Below are the code and all the weights of a small trained network. Each question names an input and a class and asks about switching units off, where a switched-off unit gives its printed mean instead of its output.

import numpy as np


def w(rows, s, z=0):
    codes = np.array(rows[::2]) - 128.0
    scale = np.full(codes.shape[1], s)
    scale[-1] = z or s
    return codes * scale


def f(y):
    return np.maximum(y, 0)


def log_softmax(a):
    a = a - a.max(-1, keepdims=True)
    return a - np.log(np.exp(a).sum(-1, keepdims=True))


def net(x, mask):
    res = np.array(x, float).reshape(1, 3) / 4 @ E
    y = f(res @ A[0][:, :-1].T + A[0][:, -1])
    res = res + np.where(mask, y, B[0][:, -1]) @ B[0][:, :-1]
    return log_softmax(res[-1] @ U[:, :-1].T + U[:, -1])


A, B = {}, {}
E = w([
[113,164,140,2,214,84,128,33,105,170,144],'x0',
[129,249,154,82,122,95,86,235,148,218,124],'x1',
[110,10,100,77,186,116,19,208,113,217,124],'x2',
],0.0096)
A[0] = w([
[122,146,136,6,164,123,116,34,127,156,125,72],'N0',
[123,90,134,221,87,118,130,210,122,114,125,95],'N1',
[123,72,136,100,140,133,124,179,145,134,131,77],'N2',
[124,212,143,107,128,123,119,228,127,172,126,146],'N3',
[136,93,132,110,147,129,124,90,126,121,128,140],'N4',
[127,52,122,137,111,125,136,86,135,103,124,160],'N5',
[123,99,118,151,119,148,131,146,138,111,141,133],'N6',
[136,153,131,160,115,145,139,126,127,125,117,72],'N7',
[149,101,117,132,132,125,89,135,123,140,129,69],'N8',
[134,175,124,124,129,137,116,171,123,153,115,171],'N9',
[126,92,111,154,139,133,140,89,121,132,136,130],'N10',
[113,116,130,193,104,140,116,194,149,113,151,80],'N11',
[132,177,124,131,117,125,118,175,124,148,120,133],'N12',
[121,226,136,200,96,128,149,74,137,86,124,3],'N13',
[127,48,108,105,128,130,116,187,127,155,119,66],'N14',
[109,41,147,124,124,125,105,179,137,148,123,70],'N15',
[101,150,128,120,120,133,125,152,145,133,126,138],'N16',
[121,5,143,180,132,136,125,52,119,106,113,156],'N17',
[132,100,132,111,152,131,117,110,115,170,124,75],'N18',
[125,126,135,144,128,133,120,113,133,142,132,93],'N19',
[147,122,134,201,113,137,123,205,123,122,94,110],'N20',
[117,117,122,130,138,139,116,142,113,139,127,80],'N21',
[131,56,140,126,144,115,126,164,130,143,132,74],'N22',
],0.02,0.0047)
B[0] = w([
[118,107,128,143,138,121,130,121,110,252,112,251],'N0',
[121,98,139,140,129,116,143,115,125,216,116,218],'N1',
[147,175,122,138,130,135,136,129,119,123,132,173],'N2',
[125,59,131,118,118,119,121,140,173,41,141,218],'N3',
[129,108,135,122,119,114,128,136,142,120,139,172],'N4',
[127,94,117,117,118,125,131,133,165,93,131,200],'N5',
[126,108,130,128,122,114,126,121,126,165,133,164],'N6',
[129,156,131,124,142,129,126,123,110,123,120,155],'N7',
[121,164,139,123,121,129,125,132,112,114,123,157],'N8',
[142,101,121,112,108,136,133,131,149,116,153,174],'N9',
[128,96,117,140,113,134,121,142,146,110,124,172],'N10',
[116,113,124,130,148,119,131,113,119,187,127,192],'N11',
[136,105,123,119,130,130,115,139,162,82,124,172],'N12',
[136,223,124,139,131,142,129,127,80,78,124,219],'N13',
[123,189,138,133,131,134,129,126,96,88,114,197],'N14',
[129,183,126,132,142,138,135,114,102,96,125,194],'N15',
[112,116,132,134,126,131,125,128,141,104,136,150],'N16',
[130,78,134,102,127,125,110,150,174,67,147,246],'N17',
[130,157,129,139,128,132,149,106,109,123,123,169],'N18',
[139,115,128,143,112,139,128,136,125,133,123,129],'N19',
[125,113,124,116,134,126,119,127,121,215,121,199],'N20',
[129,146,136,126,122,133,128,123,112,124,138,145],'N21',
[143,163,115,145,114,140,134,128,113,112,129,177],'N22',
],0.031,0.026)
U = w([
[117,55,119,67,113,137,109,156,203,67,188,248],'0',
[84,95,127,122,171,117,146,87,101,248,110,200],'1',
[143,245,119,133,146,188,153,105,47,73,128,5],'2',
],0.011,0.0017)

Each question gives the input, the list of numbers given to net, and the class t.
The units are the neurons (one row each of A and B). Each row of codes is followed by its name. A weight is (code - 128) times the scale printed after its matrix; where a second scale follows, it is the last column's (A, B and U).
mask holds one flag per neuron, in row order. A switched-off neuron (its flag False) gives its mean, the last column of its row in B, instead of its output. The means were averaged over made-up inputs and are rounded, as every weight is.
A unit's drop is (log p(t) with every unit on - log p(t) with that unit switched off) / (log p(t) with every unit on - log p(t) with every unit switched off).
The circuit of an input: a set's keep is (log p(t) with only the set's units on - log p(t) with every unit switched off) / (log p(t) with every unit on - log p(t) with every unit switched off). Starting from the 12 units with the biggest drops (on a tie, the unit counted first), units are removed one at a time, each time the one whose removal leaves the highest keep (on an exact tie, the one counted first), for as long as the keep stays at least 0.8.
circuit, biggest first: the units of the circuit, biggest drop first
top k neurons: the k neurons with the biggest drops, biggest first
drop of u: that unit's drop, to one decimal
input [5,-5,4], class 0: top 3 neurons	(N17; N1; N20)
input [7,7,-2], class 0: circuit, biggest first	(N12)
input [2,1,-3], class 2: top 2 neurons	(N1; N20)
input [3,7,7], class 0: top 4 neurons	(N3; N13; N9; N12)
input [-7,-5,8], class 2: top 4 neurons	(N14; N15; N0; N22)
input [-1,7,6], class 0: top 2 neurons	(N3; N13)
input [-1,0,1], class 1: top 4 neurons	(N13; N17; N3; N5)
input [7,7,-8], class 2: top 4 neurons	(N13; N17; N1; N5)
input [4,-5,5], class 0: top 2 neurons	(N17; N13)
input [4,-4,1], class 0: top 2 neurons	(N1; N17)
input [-3,2,0], class 1: top 2 neurons	(N17; N5)
input [-8,-5,-8], class 1: top 3 neurons	(N1; N20; N11)
input [-5,2,5], class 1: top 2 neurons	(N1; N13)
input [-5,5,-6], class 2: top neuron	(N13)
input [-6,5,5], class 1: top 3 neurons	(N1; N20; N17)
input [5,5,-4], class 0: top 4 neurons	(N3; N1; N20; N11)
input [-4,-6,7], class 2: drop of N22	0.7
input [6,3,-7], class 2: drop of N17	0.0
input [-3,1,0], class 1: drop of N3	0.0
input [3,6,-5], class 0: circuit, biggest first	(N3)
input [4,5,1], class 0: drop of N3	4.3
